Below are the code and all the weights of a small trained network. Each question names an input and a class and asks about switching units off, where a switched-off unit gives its printed mean instead of its output.

import numpy as np


def w(rows, s, z=0):
    codes = np.array(rows[::2]) - 128.0
    scale = np.full(codes.shape[1], s)
    scale[-1] = z or s
    return codes * scale


def norm(h):
    return h / np.sqrt((h * h).mean(-1, keepdims=True) + 1e-5)


def f(y):
    return y / 2 * (1 + np.tanh(0.7978845608 * (y + 0.044715 * y**3)))


def log_softmax(a):
    a = a - a.max(-1, keepdims=True)
    return a - np.log(np.exp(a).sum(-1, keepdims=True))


def net(x, mask):
    res = np.array(x, float).reshape(1, 5) / 4 @ E
    u = 0
    for l in range(3):
        y = f(norm(res) @ A[l][:, :-1].T + A[l][:, -1])
        res = res + np.where(mask[u : u + 5], y, B[l][:, -1]) @ B[l][:, :-1]
        u += 5
    return log_softmax(norm(res)[-1] @ U[:, :-1].T + U[:, -1])


A, B = {}, {}
E = w([
[175,55,97,195,202,81,142,53,97],'x0',
[119,139,195,247,66,189,127,77,171],'x1',
[55,205,154,131,196,119,82,98,130],'x2',
[120,82,155,85,136,145,49,80,131],'x3',
[132,127,108,155,124,134,75,163,107],'x4',
],0.012)
A[0] = w([
[129,102,80,189,91,128,4,210,83,2],'0.n0',
[154,33,141,89,50,158,168,151,98,23],'0.n1',
[127,151,185,70,24,152,102,160,188,58],'0.n2',
[152,82,188,20,95,183,36,60,124,34],'0.n3',
[105,110,175,31,93,115,240,22,173,24],'0.n4',
],0.012,0.0045)
B[0] = w([
[205,139,165,135,232,192,119,197,116,180],'0.n0',
[198,166,74,121,87,61,137,118,248,219],'0.n1',
[81,151,127,93,101,205,138,151,145,254],'0.n2',
[42,49,133,165,134,66,118,179,133,230],'0.n3',
[210,143,158,164,224,196,60,218,78,192],'0.n4',
],0.016,0.0072)
A[1] = w([
[89,176,155,124,170,90,88,102,147,37],'1.n0',
[123,166,152,161,88,87,223,185,77,26],'1.n1',
[62,194,150,103,159,116,91,129,111,70],'1.n2',
[143,220,87,135,138,142,192,165,129,102],'1.n3',
[127,137,119,3,102,113,120,173,80,2],'1.n4',
],0.015,0.004)
B[1] = w([
[244,129,79,133,83,88,165,144,255,172],'1.n0',
[65,30,83,160,133,124,23,175,115,165],'1.n1',
[200,172,98,108,97,106,162,159,254,218],'1.n2',
[14,3,176,128,169,90,49,185,185,253],'1.n3',
[136,182,130,32,81,149,170,105,11,196],'1.n4',
],0.0094,0.0077)
A[2] = w([
[174,88,69,142,147,100,110,108,161,107],'2.n0',
[147,90,107,162,197,104,145,33,45,16],'2.n1',
[132,122,93,9,150,58,107,165,73,125],'2.n2',
[66,235,167,121,217,83,78,94,162,4],'2.n3',
[119,126,224,183,34,202,96,128,164,138],'2.n4',
],0.015,0.0035)
B[2] = w([
[62,188,165,62,87,175,136,163,152,227],'2.n0',
[59,188,117,26,91,177,118,193,107,180],'2.n1',
[147,131,149,235,141,140,144,7,103,244],'2.n2',
[230,37,69,143,46,191,144,187,141,160],'2.n3',
[162,138,100,113,176,64,161,34,49,228],'2.n4',
],0.014,0.011)
U = w([
[203,131,79,112,59,104,180,143,248,173],'0',
[27,184,121,29,83,200,154,151,95,143],'1',
[133,128,134,179,142,116,175,2,48,147],'2',
[193,120,160,163,236,190,116,221,102,144],'3',
[7,18,138,161,124,72,97,163,140,189],'4',
[114,143,175,93,153,82,141,160,140,120],'5',
[130,161,187,113,87,28,94,156,91,2],'6',
],0.013,0.0063)

Each question gives the input, the list of numbers given to net, and the class t.
The units are the neurons (one row each of A and B). Each row of codes is followed by its name. A weight is (code - 128) times the scale printed after its matrix; where a second scale follows, it is the last column's (A, B and U).
mask holds one flag per neuron, layer by layer. A switched-off neuron (its flag False) gives its mean, the last column of its row in B, instead of its output. The means were averaged over made-up inputs and are rounded, as every weight is.
A unit's drop is (log p(t) with every unit on - log p(t) with that unit switched off) / (log p(t) with every unit on - log p(t) with every unit switched off).
The circuit of an input: a set's keep is (log p(t) with only the set's units on - log p(t) with every unit switched off) / (log p(t) with every unit on - log p(t) with every unit switched off). Starting from the 12 units with the biggest drops (on a tie, the unit counted first), units are removed one at a time, each time the one whose removal leaves the highest keep (on an exact tie, the one counted first), for as long as the keep stays at least 0.8.
circuit, biggest first: the units of the circuit, biggest drop first
top k neurons: the k neurons with the biggest drops, biggest first
top k neurons in layer l: the k neurons of layer l with the biggest drops, biggest first
input [0,5,-6,8,-5], class 4: circuit, biggest first	(0.n3)
input [-2,7,-7,6,8], class 3: top 3 neurons	(0.n0 2.n2 1.n2)
input [5,-1,-2,-3,-5], class 1: top 2 neurons in layer 0	(0.n2 0.n0)
input [7,4,-5,7,-2], class 1: top 2 neurons	(2.n0 1.n3)
input [8,4,-6,-8,-5], class 1: top 2 neurons in layer 2	(2.n0 2.n1)
input [4,-4,-2,-6,-5], class 4: top 2 neurons	(1.n3 0.n0)
input [-1,7,-7,5,-8], class 3: top 4 neurons	(0.n4 2.n2 1.n2 1.n0)
input [8,-4,8,-2,-5], class 0: top 3 neurons	(1.n0 2.n3 1.n2)
input [-4,-8,-1,7,-1], class 2: top 2 neurons	(2.n2 1.n4)
input [-4,-5,5,-7,1], class 4: top 3 neurons	(1.n3 1.n1 2.n4)
input [-7,4,7,-3,-3], class 0: top 4 neurons	(1.n2 2.n3 2.n0 2.n1)
input [-5,0,5,-7,1], class 4: top 2 neurons in layer 1	(1.n3 1.n1)
input [-4,-3,-3,8,8], class 3: top 2 neurons in layer 0	(0.n0 0.n2)
input [-2,4,-2,2,-6], class 3: circuit, biggest first	(0.n4)
input [-7,-8,2,8,7], class 2: top 3 neurons	(2.n2 1.n4 1.n3)
input [-6,-6,-6,4,2], class 0: top 3 neurons	(0.n1 2.n4 0.n2)
input [-5,7,7,7,2], class 0: top 2 neurons in layer 2	(2.n2 2.n3)
input [0,-6,7,4,8], class 3: top 2 neurons in layer 2	(2.n2 2.n4)
input [8,5,7,-1,6], class 1: top 2 neurons in layer 0	(0.n2 0.n1)
input [-2,-1,-4,-8,-6], class 4: circuit, biggest first	(1.n3)
